Below are the code and all the weights of a small trained network. Each question names an input and a class and asks about switching units off, where a switched-off unit gives its printed mean instead of its output.

import numpy as np


def w(rows, s, z=0):
    codes = np.array(rows[::2]) - 128.0
    scale = np.full(codes.shape[1], s)
    scale[-1] = z or s
    return codes * scale


def f(y):
    return np.maximum(y, 0)


def log_softmax(a):
    a = a - a.max(-1, keepdims=True)
    return a - np.log(np.exp(a).sum(-1, keepdims=True))


def net(x, mask):
    res = np.array(x, float).reshape(1, 6) / 4 @ E
    y = f(res @ A[0][:, :-1].T + A[0][:, -1])
    res = res + np.where(mask, y, B[0][:, -1]) @ B[0][:, :-1]
    return log_softmax(res[-1] @ U[:, :-1].T + U[:, -1])


A, B = {}, {}
E = w([
[31,227,49,101],'x0',
[89,170,178,254],'x1',
[126,127,124,130],'x2',
[128,121,126,130],'x3',
[128,124,127,128],'x4',
[41,80,211,70],'x5',
],0.0077)
A[0] = w([
[193,151,91,151,88],'n0',
[194,172,83,155,41],'n1',
[51,184,71,114,2],'n2',
[178,165,103,142,61],'n3',
[98,164,149,212,79],'n4',
[54,98,191,100,16],'n5',
[119,193,197,206,29],'n6',
[183,84,116,43,93],'n7',
[64,175,88,115,22],'n8',
[172,113,76,5,63],'n9',
[135,84,82,36,39],'n10',
[234,53,207,130,100],'n11',
[97,128,185,229,117],'n12',
[132,108,97,54,53],'n13',
[237,176,59,131,103],'n14',
[91,142,174,244,84],'n15',
[213,152,10,168,145],'n16',
[207,24,208,200,112],'n17',
[192,181,50,161,95],'n18',
[71,119,212,75,38],'n19',
[55,184,215,211,90],'n20',
[69,99,232,66,58],'n21',
[2,109,176,43,125],'n22',
[204,125,46,203,72],'n23',
[15,161,64,122,45],'n24',
[181,146,68,161,65],'n25',
[93,149,162,241,24],'n26',
[252,71,243,148,67],'n27',
[228,47,184,163,44],'n28',
],0.0068,0.0056)
B[0] = w([
[77,80,164,168,166],'n0',
[66,45,142,188,158],'n1',
[40,207,61,111,172],'n2',
[102,88,137,154,146],'n3',
[169,51,77,53,179],'n4',
[81,59,180,205,157],'n5',
[161,55,62,127,166],'n6',
[198,91,75,80,195],'n7',
[68,168,83,99,162],'n8',
[211,34,62,105,199],'n9',
[190,60,79,134,170],'n10',
[51,204,78,88,240],'n11',
[253,70,58,50,207],'n12',
[150,49,81,147,155],'n13',
[89,64,184,192,205],'n14',
[225,37,52,69,201],'n15',
[88,98,239,192,237],'n16',
[44,240,78,108,255],'n17',
[70,78,191,187,195],'n18',
[80,29,163,194,168],'n19',
[216,64,85,96,219],'n20',
[59,16,184,245,194],'n21',
[130,82,197,200,245],'n22',
[80,46,201,186,190],'n23',
[50,235,26,115,198],'n24',
[80,62,159,205,162],'n25',
[172,3,50,79,172],'n26',
[6,235,40,118,239],'n27',
[33,209,55,128,208],'n28',
],0.0051,0.0055)
U = w([
[21,209,50,111,84],'0',
[75,56,254,193,85],'1',
[249,64,45,80,80],'2',
[150,170,176,122,251],'3',
],0.0087,0.013)

Each question gives the input, the list of numbers given to net, and the class t.
The units are the neurons (one row each of A and B). Each row of codes is followed by its name. A weight is (code - 128) times the scale printed after its matrix; where a second scale follows, it is the last column's (A, B and U).
mask holds one flag per neuron, in row order. A switched-off neuron (its flag False) gives its mean, the last column of its row in B, instead of its output. The means were averaged over made-up inputs and are rounded, as every weight is.
A unit's drop is (log p(t) with every unit on - log p(t) with that unit switched off) / (log p(t) with every unit on - log p(t) with every unit switched off).
The circuit of an input: a set's keep is (log p(t) with only the set's units on - log p(t) with every unit switched off) / (log p(t) with every unit on - log p(t) with every unit switched off). Starting from the 12 units with the biggest drops (on a tie, the unit counted first), units are removed one at a time, each time the one whose removal leaves the highest keep (on an exact tie, the one counted first), for as long as the keep stays at least 0.8.
circuit, biggest first: the units of the circuit, biggest drop first
unit that matters most: the unit with the biggest drop
top k neurons: the k neurons with the biggest drops, biggest first
drop when u is switched off: that unit's drop, to one decimal
input [-7,-7,-1,-3,7,4], class 0: circuit, biggest first : (n27; n11)
input [-6,-1,-8,-4,-6,-6], class 0: unit that matters most : n27
input [-6,8,-6,-1,-3,-1], class 2: circuit, biggest first : (n12; n15)
input [-5,7,8,1,-8,7], class 3: circuit, biggest first : (n17; n12)
input [7,7,-5,-8,1,-8], class 1: circuit, biggest first : (n16; n18; n23)
input [-8,-2,8,-2,-3,6], class 0: circuit, biggest first : (n27; n17)
input [-4,5,7,8,5,1], class 2: top 2 neurons : (n12; n15)
input [4,-5,-1,-2,-8,8], class 1: top 2 neurons : (n22; n21)
input [2,3,7,7,1,-1], class 2: drop when n11 is switched off : 0.1
input [-1,3,4,3,0,1], class 2: drop when n5 is switched off : 0.0
input [0,0,-6,-4,2,-3], class 1: drop when n7 is switched off : 0.1
